Below are the code and all the weights of a small trained network. Each question names an input and a class and asks about switching units off, where a switched-off unit gives its printed mean instead of its output.

import numpy as np


def w(rows, s, z=0):
    codes = np.array(rows[::2]) - 128.0
    scale = np.full(codes.shape[1], s)
    scale[-1] = z or s
    return codes * scale


def f(y):
    return y / 2 * (1 + np.tanh(0.7978845608 * (y + 0.044715 * y**3)))


def log_softmax(a):
    a = a - a.max(-1, keepdims=True)
    return a - np.log(np.exp(a).sum(-1, keepdims=True))


def net(x, mask):
    res = np.array(x, float).reshape(1, 6) / 4 @ E
    y = f(res @ A[0][:, :-1].T + A[0][:, -1])
    res = res + np.where(mask, y, B[0][:, -1]) @ B[0][:, :-1]
    return log_softmax(res[-1] @ U[:, :-1].T + U[:, -1])


A, B = {}, {}
E = w([
[75,136,170,10],'x0',
[217,87,166,99],'x1',
[129,72,2,86],'x2',
[124,86,151,170],'x3',
[92,16,190,253],'x4',
[61,189,30,150],'x5',
],0.0089)
A[0] = w([
[165,141,59,72,120],'neuron 1',
[111,124,39,230,216],'neuron 2',
[6,142,89,120,195],'neuron 3',
[222,160,149,78,191],'neuron 4',
[184,193,180,166,199],'neuron 5',
[72,143,126,41,191],'neuron 6',
[145,67,212,163,202],'neuron 7',
[165,119,108,80,118],'neuron 8',
[218,102,150,81,191],'neuron 9',
[198,136,71,61,218],'neuron 10',
[112,46,140,161,155],'neuron 11',
[187,167,177,113,185],'neuron 12',
[74,195,157,182,253],'neuron 13',
],0.013,0.0048)
B[0] = w([
[89,39,107,111,200],'neuron 1',
[254,112,62,154,226],'neuron 2',
[178,178,81,50,208],'neuron 3',
[110,98,197,94,205],'neuron 4',
[204,186,236,110,196],'neuron 5',
[77,169,73,50,205],'neuron 6',
[72,147,175,241,253],'neuron 7',
[63,84,117,108,164],'neuron 8',
[70,52,142,110,209],'neuron 9',
[111,36,100,73,221],'neuron 10',
[106,93,64,196,206],'neuron 11',
[142,112,174,112,187],'neuron 12',
[139,161,128,123,197],'neuron 13',
],0.011,0.014)
U = w([
[170,184,245,121,4],'0',
[73,65,117,90,85],'1',
[95,93,159,227,254],'2',
[96,197,76,58,199],'3',
[231,109,23,171,9],'4',
],0.012,0.0038)

Each question gives the input, the list of numbers given to net, and the class t.
The units are the neurons (one row each of A and B). Each row of codes is followed by its name. A weight is (code - 128) times the scale printed after its matrix; where a second scale follows, it is the last column's (A, B and U).
mask holds one flag per neuron, in row order. A switched-off neuron (its flag False) gives its mean, the last column of its row in B, instead of its output. The means were averaged over made-up inputs and are rounded, as every weight is.
A unit's drop is (log p(t) with every unit on - log p(t) with that unit switched off) / (log p(t) with every unit on - log p(t) with every unit switched off).
The circuit of an input: a set's keep is (log p(t) with only the set's units on - log p(t) with every unit switched off) / (log p(t) with every unit on - log p(t) with every unit switched off). Starting from the 12 units with the biggest drops (on a tie, the unit counted first), units are removed one at a time, each time the one whose removal leaves the highest keep (on an exact tie, the one counted first), for as long as the keep stays at least 0.8.
units of the circuit, in order: the units of the circuit, biggest drop first
top k neurons: the k neurons with the biggest drops, biggest first
drop of u: that unit's drop, to one decimal
input [-7,-7,-5,5,-5,7], class 4: units of the circuit, in order	[neuron 2]
input [-1,8,2,1,2,1], class 2: units of the circuit, in order	[neuron 6; neuron 3]
input [0,3,4,1,2,-2], class 2: top 2 neurons	[neuron 6; neuron 3]
input [2,2,-8,5,4,2], class 0: top 4 neurons	[neuron 5; neuron 1; neuron 9; neuron 13]
input [5,-6,4,5,1,8], class 3: top 2 neurons	[neuron 6; neuron 3]
input [1,-7,-8,-6,4,7], class 3: top 3 neurons	[neuron 3; neuron 11; neuron 13]
input [0,5,-1,-7,3,-7], class 2: top 3 neurons	[neuron 7; neuron 9; neuron 3]
input [-1,-5,-1,8,8,3], class 4: drop of neuron 2	0.7
input [4,2,8,-5,-8,-6], class 1: drop of neuron 7	0.0
input [-3,1,-2,-4,-2,-6], class 0: drop of neuron 5	0.1
input [-8,7,4,5,-2,-6], class 2: drop of neuron 7	0.3
